In the rows, 128 means zero.
Each row of numbers belongs to one of the elements below and depends on some of the facts about them. Some rows are named. Which element is each other row?

There are 4 kinds of fact about the elements: skotrus, siskur, drekle, felis.
skotrus: uses; siskur: belongs to class; drekle: points at; felis: comes just before
benan skotrus pliklim; bize skotrus dapu; briditon skotrus brukle; brodru skotrus drigum; brostil skotrus flutru; brukle skotrus plidin; brusku skotrus grustem
bruvo skotrus flodos; bugi skotrus bize; dapu skotrus drafir; degrem skotrus lugados; dibibos skotrus grivu; drigum skotrus kagres; drubra skotrus bomam
fazan skotrus garun; flagrok skotrus floklek; flazos skotrus trogrek; flebrim skotrus trigron; flodos skotrus klolol; floklek skotrus nokel; flubinor skotrus trinul
flutru skotrus teme; fugro skotrus rapapo; fuski skotrus brusku; garun skotrus stogram; gomom skotrus dibibos; goske skotrus pliflabro; grigu skotrus mifum
grivu skotrus naklur; grodritre skotrus plezi; grule skotrus klomapir; grustem skotrus vogrik; guklo skotrus gedranok; guplik skotrus plapun; kagres skotrus zaklugun
kepen skotrus guklo; klolol skotrus merir; klomapir skotrus grigu; klubran skotrus lafli; kufonir skotrus skadi; kunem skotrus bruvo; lafli skotrus flazos
lugados skotrus parukir; meplin skotrus guplik; merir skotrus briditon; metru skotrus bodroklo; mifum skotrus drubra; mimal skotrus degrem; mosem skotrus meplin
muplir skotrus gomom; naklur skotrus riligon; nokel skotrus flebrim; nubral skotrus fefifle; nudros skotrus zilur; parukir skotrus zomik; pebrasko skotrus tidor
plezi skotrus fazan; plidin skotrus puflos; pliflabro skotrus bezi; pliklim skotrus sigi; puflos skotrus muplir; pulo skotrus mimal; rapapo skotrus grodritre
riligon skotrus nudros; sibralu skotrus mosem; sigi skotrus kepen; sivak skotrus triklin; skadi skotrus metru; skaplis skotrus potim; stogram skotrus meloflus
sugresuk skotrus plemigram; teme skotrus tutrus; tidor skotrus pletuker; trigron skotrus nubral; triklin skotrus klubran; trogrek skotrus brostil; tutrus skotrus kunem
vidrol skotrus brodru; vogrik skotrus flagrok; zaklugun skotrus bugi; zilur skotrus sugresuk; zomik skotrus grule; benan siskur b; bezi siskur e
bize siskur f; bodroklo siskur b; bomam siskur b; boti siskur c; braskem siskur c; brevak siskur b; briditon siskur b
briskel siskur a; brodru siskur b; brostil siskur c; brukle siskur a; brusku siskur c; bruto siskur e; bruvo siskur a
bugi siskur c; dapu siskur a; daski siskur f; degrem siskur d; dofle siskur a; doflus siskur b; dopak siskur d
drafir siskur e; drigum siskur a; drubra siskur a; fazan siskur b; fefifle siskur d; flagrok siskur a; flakar siskur d
flazos siskur b; flebrim siskur a; fliplada siskur c; flodos siskur a; floklek siskur a; floron siskur f; flubinor siskur d
fluskeflom siskur f; flutru siskur e; fofluk siskur a; fugro siskur a; fulik siskur a; fuski siskur b; garun siskur d
gedranok siskur b; gomom siskur e; goske siskur d; grigu siskur e; grinu siskur c; grivu siskur a; grodritre siskur f
grule siskur d; grustem siskur b; guklo siskur a; gutogis siskur a; kagres siskur e; kenodar siskur a; kepen siskur b
klabar siskur a; klaflel siskur d; klimebrol siskur b; klomapir siskur a; klubran siskur a; kufonir siskur b; labe siskur f
lafli siskur c; lugados siskur a; meloflus siskur e; meplin siskur c; merir siskur e; metrar siskur c; metru siskur c
mifum siskur f; mimal siskur a; mokluk siskur e; mosem siskur f; muplir siskur d; naklur siskur d; nedos siskur c
nokel siskur b; nubral siskur c; nubuvis siskur d; nudros siskur b; parukir siskur d; pebrasko siskur e; perir siskur b
plapun siskur c; plemigram siskur a; pletuker siskur a; plezi siskur a; plidin siskur a; pliklim siskur b; plimuskul siskur d
ploma siskur b; potim siskur f; puflos siskur b; rapapo siskur b; riligon siskur c; rogre siskur c; rostagek siskur e
ruristol siskur d; seskanam siskur b; sibralu siskur a; sifum siskur b; sigi siskur b; sivak siskur a; skadi siskur c
skaplis siskur d; skena siskur b; skepek siskur b; skorim siskur d; solun siskur d; stabo siskur a; steplar siskur a
stogram siskur a; sugresuk siskur b; teme siskur a; teras siskur a; tidor siskur b; trigron siskur a; triklin siskur e
trogrek siskur a; tudro siskur e; tutrus siskur f; vidrol siskur e; vopotren siskur b; votrol siskur b; zilur siskur e
zomik siskur c; bodroklo drekle fofluk; boti drekle bruvo; briskel drekle kunem; brukle drekle pobru; brusku drekle teme; bruto drekle zaklugun
bruvo drekle pobru; daski drekle parukir; dofle drekle vopotren; drafir drekle klolol; drigum drekle flodos; drubra drekle vopotren; flakar drekle dibibos
flebrim drekle nepa; floklek drekle kunem; fugro drekle fofluk; fulik drekle skimus; fuski drekle vopotren; gedranok drekle zaklugun; grivu drekle floklek
gutogis drekle flodos; kenodar drekle kunem; kepen drekle trinul; metrar drekle fluskeflom; metru drekle pulo; mifum drekle flodos; mokluk drekle skadi
naklur drekle vopotren; parukir drekle dibibos; pebrasko drekle trinul; plapun drekle vopotren; plezi drekle vopotren; plidin drekle grustem; riligon drekle klolol
rostagek drekle kunem; sivak drekle pobru; skepek drekle pulo; skorim drekle kunem; stabo drekle vogrik; steplar drekle pulo; stogram drekle kunem
trigron drekle dapon; tutrus drekle trinul; vopotren drekle kagus; benan felis perir; bezi felis bruvo; bize felis teme; bodroklo felis kagres
bomam felis rostagek; boti felis plezi; braskem felis triklin; brevak felis mosem; briditon felis grigu; briskel felis merir; brodru felis ruristol
brostil felis skena; brukle felis bruto; brusku felis trinul; bruto felis flutru; bruvo felis fugro; bugi felis fefifle; dapu felis trogrek
daski felis klubran; degrem felis grinu; dofle felis mimal; doflus felis puflos; dopak felis doflus; drigum felis skimus; drubra felis kufonir
fazan felis zilur; fefifle felis tutrus; flagrok felis boti; flakar felis kenodar; flazos felis fliplada; flebrim felis meloflus; fliplada felis dofle
flodos felis drafir; flubinor felis nubral; fluskeflom felis vogrik; flutru felis seskanam; fofluk felis grodritre; fulik felis fazan; fuski felis nokel
garun felis sibralu; gedranok felis bize; gomom felis grivu; goske felis pletuker; grigu felis metru; grinu felis brostil; grodritre felis drubra
grule felis teras; grustem felis solun; guklo felis grule; guplik felis pebrasko; gutogis felis brevak; kagres felis steplar; kagus felis mumage
kenodar felis muplir; kepen felis vidrol; klabar felis guklo; klimebrol felis sifum; klomapir felis brodru; klubran felis skaplis; labe felis gomom
lafli felis pulo; lugados felis dapu; meloflus felis floklek; meplin felis nubuvis; merir felis grustem; metrar felis plimuskul; metru felis klabar
mifum felis fulik; mosem felis tudro; mumage felis flebrim; muplir felis plemigram; naklur felis bodroklo; nedos felis bugi; nepa felis lafli
nokel felis sigi; nubral felis nepa; nubuvis felis degrem; parukir felis labe; pebrasko felis bomam; perir felis kunem; plapun felis kepen
plemigram felis zomik; plezi felis daski; plidin felis tidor; pliflabro felis ploma; pliklim felis guplik; plimuskul felis bezi; ploma felis fluskeflom
potim felis nedos; puflos felis rapapo; pulo felis mokluk; rapapo felis pliflabro; riligon felis braskem; rogre felis nudros; rostagek felis drigum
seskanam felis flubinor; sibralu felis pliklim; sifum felis briskel; sigi felis flakar; sivak felis stogram; skadi felis klomapir; skaplis felis kagus
skena felis metrar; skepek felis fofluk; skimus felis benan; skorim felis mifum; steplar felis skorim; stogram felis floron; sugresuk felis potim
teme felis trigron; teras felis flazos; tidor felis riligon; trigron felis plidin; triklin felis klaflel; trinul felis zaklugun; trogrek felis vopotren
tudro felis parukir; tutrus felis brusku; vogrik felis sivak; vopotren felis rogre; votrol felis garun; zilur felis goske; zomik felis stabo

Named rows:
[143 126 141  67  94 121 157 143  93 123 116 113  92 141 133 121  98 136
  91 171  95 128 173 161 169 123 173  82 118 100  76 164 159 151 147 138
  97  84 118 145 118  97 106 145 146 114 147 122]: sifum
[146 110 117  66 109 117 184 137 124  72 105 159  64 147  97 144  70 143
 116 156  91 132 182 144 121 153 150  79 100  88  81 181 175 164 138 174
  60 116 108 130 133  97 114 119 147 135 138  93]: brukle
[161 142 140  79  86 142 170 137 110 121 125 145  97 127 147 126  97 146
  96 139 111 106 159 154 144 138 170  89 108 112  76 136 142 186 129 121
 113  94 135 111 142  86  96 140 118 131 137 119]: klabar
[161 158 121  83  79 123 180 161 123 107 131 148 104 129 161 124  96 136
 116 145 108  94 158 142 135 166 154  94  99 125  86 141 124 173 142 147
 102 105 128 120 141  79 106 125 117 132 141 124]: guklo
[132 142 119  74 102 107 172 166 115 104 128 140  87 136 118 123  98 146
  99 163  77 145 172 138 147 143 168  72 100 105  87 181 150 133 158 158
  85  95 103 146 122 102 136 122 152 127 140 101]: kepen
[137 170 112  85  76 114 203 185 151 127 135 140 103 135 146 107 119 143
 110 141  93 118 149 109 148 170 148  85 109 129  99 186 123 143 155 146
 101 119 111 110 129  97 134 143 135 143 146 156]: mifum
[156 150 119  75  74 118 196 156 111 140 119 101 106 147 190 107 115 107
  85 168 114  74 161 135 173 129 144  85 118 123  86 157 136 159 146 136
 114 109 132 123 140  99  89 152 122 121 146 165]: fluskeflom
[151 161 128  79  85 103 161 164 109 108 133 132  95 131 129 119 103 140
 100 166  89 111 170 156 155 147 164  95  97 114  86 156 137 147 153 150
 104  92 119 144 123  90 125 120 137 123 144 105]: grodritre
[147 156 133  69  81 125 180 163 110 132 133 116 106 141 166 104 108 137
  83 153 105  90 161 139 172 129 168  80 114 118  87 156 137 168 144 111
 110 101 141 122 144  97 105 138 135 129 145 132]: fefifle
[159 160 116  78  85 104 200 177 124 111 144 143 105 143 185 107  96 122
  92 160 105  77 165 126 157 145 155  87 106 120  91 159 121 145 162 142
 116 100 133 117 141  90 111 118 133 138 142 130]: nubral
[139 145 130  73  87 101 155 153 106 103 127 128  89 141 129 123  94 130
  97 177  92 121 175 156 150 136 165  96 104 106  86 162 145 141 156 159
  88 101 109 156 116  89 121 124 144 115 149 102]: garun
[155 151  83 103  94 111 221 164 130 105 127 161  74  96 177 130 106 110
  98 137 104 111 148 100 150 158  97 103 108 121 111 159 128 165 170 152
  93 104  86  98 151  93 116 129 124 157 158 139]: drigum
[144 145 109  83  84 117 205 158 119 133 118 107  86 133 191 105 116 108
  81 157 109  88 161 120 183 127 126  86 118 115  97 163 137 158 152 127
 103 107 118 110 138 109  97 150 133 130 162 163]: plimuskul
[147 110 127  67 104  97 159 150  84 101 151 158  95 128 169 150  54 113
  94 178 107 127 160 151 113 138 170  99 101 112  59 143 141 165 183 172
  91  88  94 146 122  87 106 111 144 120 144  73]: flagrok
[147 173 114  77  75 108 199 176 121 120 132 117 102 147 170 108 108 123
  97 160 102  84 165 125 160 151 151  83 104 126  95 165 127 150 153 142
  99 112 129 125 142  96 115 126 132 128 146 147]: skaplis
[136 115 139  62  96 120 155 140  95 114 115 114  85 154 137 117  83 134
  85 181  98 134 178 157 167 120 173  81 120  93  71 166 162 149 153 142
  88  98 110 140 112 100 101 146 156 110 149 119]: dopak
[133 121 139  64 103 128 167 144 102 117 120 129  83 143 128 119  93 147
  82 158  84 141 172 146 165 118 168  70 112  98  74 174 159 151 147 134
  95  85 115 134 126 111 117 144 152 123 146 119]: bodroklo
[141 156 126  57  92 109 180 159 118  94 114 116  79 153  94 120 102 146
 107 162  87  84 191 167 163 149 153  95 103 103 104 172 159 162 136 157
  91  93 139 158 132 104 112 111 132 122 136 113]: puflos
[176 184 121 115  89 116 186 166 115  97 130 139 102 137 164  96 105 134
 110 159  95  97 165 145 162 144 169  63  81 110  77 155 128 118 143 140
  92 106 141 118 135  75 123 116 121 134 147 123]: brostil
[148 153  90  91  94 101 217 159 126 120 113 119  84 112 161 134 116 102
 101 151 100  72 162 129 170 154  93 114 110 127 112 156 136 170 165 160
  98  88 103 128 145 114 104 122 115 143 146 156]: zilur
[149 156 102  81  93 102 215 180 130 109 145 150  94 134 193 106  95 117
  92 156  97  88 160 104 152 150 141  84 106 119  95 173 126 141 172 144
 102 100 119 107 145  98 116 116 140 144 147 133]: brusku

Rows to name:
No name comes twice in this set of rows, the named rows included.
[162 142 106  93  87 117 211 146 119 122 112 123  80 119 190 106 117  99
  77 151 110  86 165 121 195 125 111  98 130 106 103 159 144 152 151 125
 117  92 115  99 139  97  94 146 134 151 161 156] : fliplada
[141 160 113  58  82 105 210 175 140 103 119 114  91 161 140 110 107 128
 111 160 102  55 184 138 158 155 136  94 108 117 112 168 141 170 139 147
  90 118 141 131 148 112 101 116 129 132 135 145] : muplir
[159 129 144  84  75 114 160 141 120 102 117 147 102 144 120 143  81 131
 119 168 105 156 160 155 120 169 157 113 122 110  79 158 144 147 157 185
  85 110  81 133  87  74 113 152 140 109 152 126] : lugados
[162 138 150  75  91 131 166 143 107 114 125 132  92 140 144 108  96 145
  85 160 100 106 174 160 172 125 176  88 120 105  77 150 151 155 139 127
 123  80 136 119 123  89 101 136 142 131 140 118] : nedos
[154 135 133  78  94 151 180 141 121 113 129 161  89 122 142 130  93 153
  94 128  99 127 159 137 136 141 164  77 112 114  85 154 145 189 135 115
 109 102 128 102 150  90 115 140 132 146 140 112] : steplar
[163 126 139  79  85  95 163 148 103  96 116 130  96 157 138 123  81 115
 107 191  98 116 179 171 151 139 170 102 115  98  73 159 157 128 156 178
  95  93 109 156  98  79 102 125 144 104 147 107] : skadi
[119 168 106 145 119  64 193 150 122  71 157 168  91  91 227 146  79 125
  60 159 132  99 134 161 164 132  63 160 107 114  87 101 106 194 206 120
 126  72 110 103 141 116  98  87  97 135 202 137] : floklek
[169 168 132 119 105 121 157 148  93 104 122 130  93 123 134 122 104 134
 115 160  77 124 165 172 146 142 168  65  70 110  61 153 135 134 133 155
  83  98 126 149 135  89 130 111 113 123 143 117] : flutru
[157 128 138  79  91 119 163 145 105  93 127 150  91 133 136 138  75 129
 108 166 103 126 168 158 124 149 158 102 106 107  75 146 141 160 150 165
  89  99 106 131 119  83 105 128 132 115 145 100] : dapu
[172 147 114  86  73 112 215 155 111 136 113  91 105 141 199  97 127  84
  73 174 114  69 166 141 187 121 135  95 126 118  89 157 151 142 142 140
 130  95 132 125 131  91  79 164 120 126 152 166] : trinul
[157 204 121 187  91  56 190 136 110  57 100  89  88 124 204 103 116 107
  76 195 129  62 152 218 221 122  63 143  98  90  81 109 121 136 162 134
 120  82 154 137 112 103  89 102  76 106 215 183] : kunem

The same elements again, as new rows of numbers:
Known rows:
[ 98 137 121  92  76 155 116 121 122 143  92 129 113  92 155 179 155 110
 112  96 132 147 101 118 143 138 140]: bugi
[100 174  77 109  59 146 117 100  78 108 108 142 121 119 140 185 147  77
 121 103 150 179 106 123 125 150 126]: zaklugun
[ 84 117 103 109  50 173 130 111 124 164 108 137 124  86 161 166 182 103
  94 116 116 141  98 117 149 139 163]: dapu
[ 69 123 109 109  64 161 133 121 133 158  82 133 114  76 176 178 177 122
  87 118 116 120 106 129 139 144 139]: flagrok
[111 174  71  86  75 129 122  80  72 115 110 127 137 127 136 201 166  72
 100  93 139 139 112 122 112 155 132]: floklek
[ 91 172  85 115  75 144 129 112  92 109  99 139 110 104 167 204 136  94
 119 110 150 155 110 130 119 153 125]: vogrik
[ 99 145  84 110  76 153 112 123 121 143  92 136 138 103 141 171 160 111
 107 115 135 168  90 112 140 134 140]: ploma
[109 157  72 119  79 161 117  95  75 108 105 130 139 134 131 168 181  79
 116 116 118 180  90 102 149 146 163]: mokluk
[ 78 121 130 134  75 171 121 100 132 159  64 115 103  80 155 221 174  93
  68 103 115 133  84  88 153 111 167]: fuski
[111 153 100  96  81 151 126 107 100 115 100 130 126 117 140 179 160  83
 116  85 132 164  96 111 138 143 141]: brusku
[ 96 153  73 119  72 159 113 109  85 118 103 135 143 124 133 168 177  97
 113 116 124 175  92 111 140 142 145]: plemigram
[ 97 135  89 116  70 171 122 104  81 139 110 140 130 110 142 171 169 105
 113  89 117 167 104  96 133 139 141]: muplir
[106 161  79 121  81 145 123 101  76 111 107 140 131 134 135 190 178  80
 122  85 135 177 101 118 129 157 155]: fugro
[114 138  76 104  75 159 116 106  98 130 103 130 140 101 130 168 174  86
 117 120 123 181  87  95 146 140 159]: labe
[ 82 125 119 110  49 167 133 119 127 164  98 135 109  87 173 167 179 118
  85 114 115 130 109 121 154 132 154]: garun
[110 148  93  90  70 163 115 101 102 132 107 132 120 121 134 166 179  72
 119  94 120 180  84 105 147 131 141]: lafli
[ 93 128 105 107  73 165 112 124 132 160  86 134 132  88 147 168 172 115
  88 122 121 149  94 106 147 128 152]: sifum
[ 88 158  91 139  67 169 105  84  95 118  80 114 122  90 138 218 160  69
  73 125 119 175  73  85 144 110 132]: kagus
[ 57 125 105 114  35 170 118 134 129 165 105 141  95  81 163 182 175 123
  85 118 125 149 108 127 140 134 138]: flodos
[ 74 126 111 125  58 166 117 128 133 162  81 123 126  94 179 180 164 129
  76 124 120 127 108 121 151 128 140]: dopak
[ 82 124  97 116  75 155 113 130 131 167  78 126 127  82 155 175 149 126
  81 121 134 141 104 123 151 144 153]: potim

Name these rows:
No name comes twice in this set of rows, the named rows included.
[ 82 122 121 136  84 170 141 126 128 167  96 145 115 112 173 173 180 128
  85  93 114 125 107 116 148 154 179] : brukle
[ 65 131  81 120  44 163 106 124 125 153  96 131 129  85 158 175 165 127
  97 129 131 149  97 126 144 137 136] : fofluk
[101 158  79 115  80 147 132 100  82 107 103 137 128 126 157 200 170  84
 118 102 132 158 106 128 122 154 140] : flebrim
[ 76 159  97 134  66 160 103 103 112 113  73 114 127  81 133 226 141  76
  84 121 141 180  68  84 141 112 132] : vopotren
[102 124 123  94  77 174 123 121 131 165  95 131 119  92 158 168 178 113
 100  94 112 137 100 101 153 131 164] : metru
[ 77 135  97 120  76 151 135 121 117 132  94 134 113  99 173 207 171 119
  98 108 136 123 107 133 135 156 149] : trigron

Now the same elements, written a new way:
Known rows:
[146  93 110 145 102 145  97 175 139 164 119 156  98 164 147 154  82 151
  95  95  92 148 135 134 158 127 148 148]: parukir
[151 182 147 129 102  70  72 176 146 148 197 134 114 199 192 117 152 163
 120 117 185 152 150  95 199 101  82 182]: floklek
[146  79  78 152 134 173 146 121 100 131 111 156  81  79  79 104 143 116
  89 106 135 152 144 130  88 125 168  73]: fuski
[100  83  98 167 167 183 139 133 113 150 107 164  96  96  81 101  61  81
 114 105 136 141 121 117 101 141 161  79]: gedranok
[ 80  97 125 150 171 172 142 141 103 131 136 153 115 150 110 116 111 128
 104 121 116 123 120 118 113 149 154  77]: kagres
[115  82 120 175 151 195 146 123 127 117 139 157 107 141  89  83  82 120
 110 103 121 108 129 117 117 153 162  76]: bize
[142 161 111 147 127  92  95 131 132 166 191  88  98 172 178 144 140 156
 119  94 124 106 157 159 171 134 112 109]: nepa
[147 103  88 157 176 124  87 112 116 117 169 123 104 157 171 153 112 146
 163 108 137 126 161 138 141  96 114  85]: kofem
[130 123 124 129 131 109 103 153 116 154 139 135 100 160 165 133 138 143
 115 103 129 123 129 147 141 136 124 120]: tidor
[120  99 127 125 119 133 111 178 123 146 115 152  85 162 157 108 124 162
 113  92 122 132 130 136 137 136 133 109]: flubinor
[126  94 106 130 104 169 124 145 120 136 142 155 120 147 137 109 125 121
  98 119 129 130 127 105 112 147 133 103]: grinu
[106 101  80 175 120 171 124 152 106 110 124  98 105  97 123  88  82 123
  99  93 128 124 136 106  99 150 117  97]: teme
[160 161 132 128 135  78  90 122 125 161 194 106  98 174 184 148 150 158
 126  98 132 107 142 171 193 131  96 132]: mumage
[131 165 158 138 129  69  83 164 126 112 193 153 149 199 195 132 153 160
 107 153 185 150 123 120 212 123  74 180]: stogram
[106  85  89 169 112 190 149 144 119 127 119 161 123 112  84  87  72  85
  99 114 136 138 132  88  94 145 156  84]: meplin
[128  85  87 185 109 182 129 151 128 150 127 150 133 108  84 151  62  83
  95 105  98 153 140  99 117 142 160  94]: klomapir
[138  89 112 166 136 176 136 127 132 128 143 155 100 144 114  95  97 123
 111 107 129 114 136 120 124 152 150  78]: grodritre
[105  94 102 151 128 165 124 143 117 142 127 148 116 131 105 104  97 101
 105 109 128 135 132 109 105 146 147  86]: sibralu
[173 109 108 130 126  98 112 120 109 106 147 158  86 124 171  99 117 153
 108 109 148 106 119 147 160 149  79 157]: tutrus
[116  86 103 168 130 192 152 178 122 107 106 151 164  79  75  93 108  70
 171  99 177  73 104 105 105 125 161  86]: brukle
[ 96  85 110 152 174 178 146 126 104 140 126 163 108 121  95 117  87  95
 109 129 123 132 113 110 105 147 156  80]: drafir

Rows to name:
No name comes twice in this set of rows, the named rows included.
[124 107  76 152 153 182  86 130 115 145 167  87 113 170 183 147 110 138
 156 103 176 105 193 186 142  78  87  84] : dibibos
[119 133 101 135 120 118  98 161 135 174 138 119  77 158 173 109 131 130
 123  84 138 135 158 104 103 132 142  95] : grustem
[156 143 122 113  98  78 100 151 111 110 176 131 109 171 184 118 139 175
 103 122 114 107 113 111 153 147  63 181] : lafli
[166 121 123 114  84  89  94 157 145 160 187 147 134 188 181 166 149 161
  95 133 100 130 129 119 183 112  95 186] : zomik
[137  99 113 126 101 153 120 148 128 131 144 159 118 164 151 117 128 134
 103 120 128 121 124 110 122 141 118 117] : rogre
[175  92 124 133 107 101 107 120 138 158 165 164  99 158 166 154 108 128
 109 119 107 130 127 145 183 142 130 151] : mifum
[119 182 158 119 143  82  93 135 137 157 214  78 110 202 187 150 151 177
 116 108 109  79 156 179 196 133  80 105] : zaklugun
[101  88 112 208 153 146 121 159 109 102 119 161 153 143 115  88 138  74
 104 130 194 159 123  90 171 146 155  97] : briskel
[142 121  68 171 156 161  80 129 107 104 165  74 103 134 175 139 100 156
 158  94 154 104 178 156 137 116  74  97] : klolol
[145  84  96 176 124 184 138 130 130 129 132 154  99 119 105  94  86 102
 110  96 140 117 140 112 119 149 162  76] : potim
[138  73  88 137 115 193 147 153  90 118 107 159  98  82  78  98 144 136
  84 111 169 152 138 192  93 111 168  78] : naklur
[ 96  95 135 125 124 163 145 146 115 122 146 157 134 181 117 100 121 141
  95 137 113 108 114 101 116 149 128  84] : bugi
[159 175 118 133 105  79  81 140 143 183 206  78 101 188 191 169 139 165
 109  96 103 111 167 179 199 116  84 159] : pulo
[146 106  90 135 105 130 119 147 106 101 141 137 107 124 154  91 123 149
  98 105 124 119 116  96 117 151  89 145] : brostil
[142 135 144 106 105  78  88 174 129 147 132 144  93 189 187 122 142 179
 114  95 120 123 130 157 174 125  88 164] : plimuskul

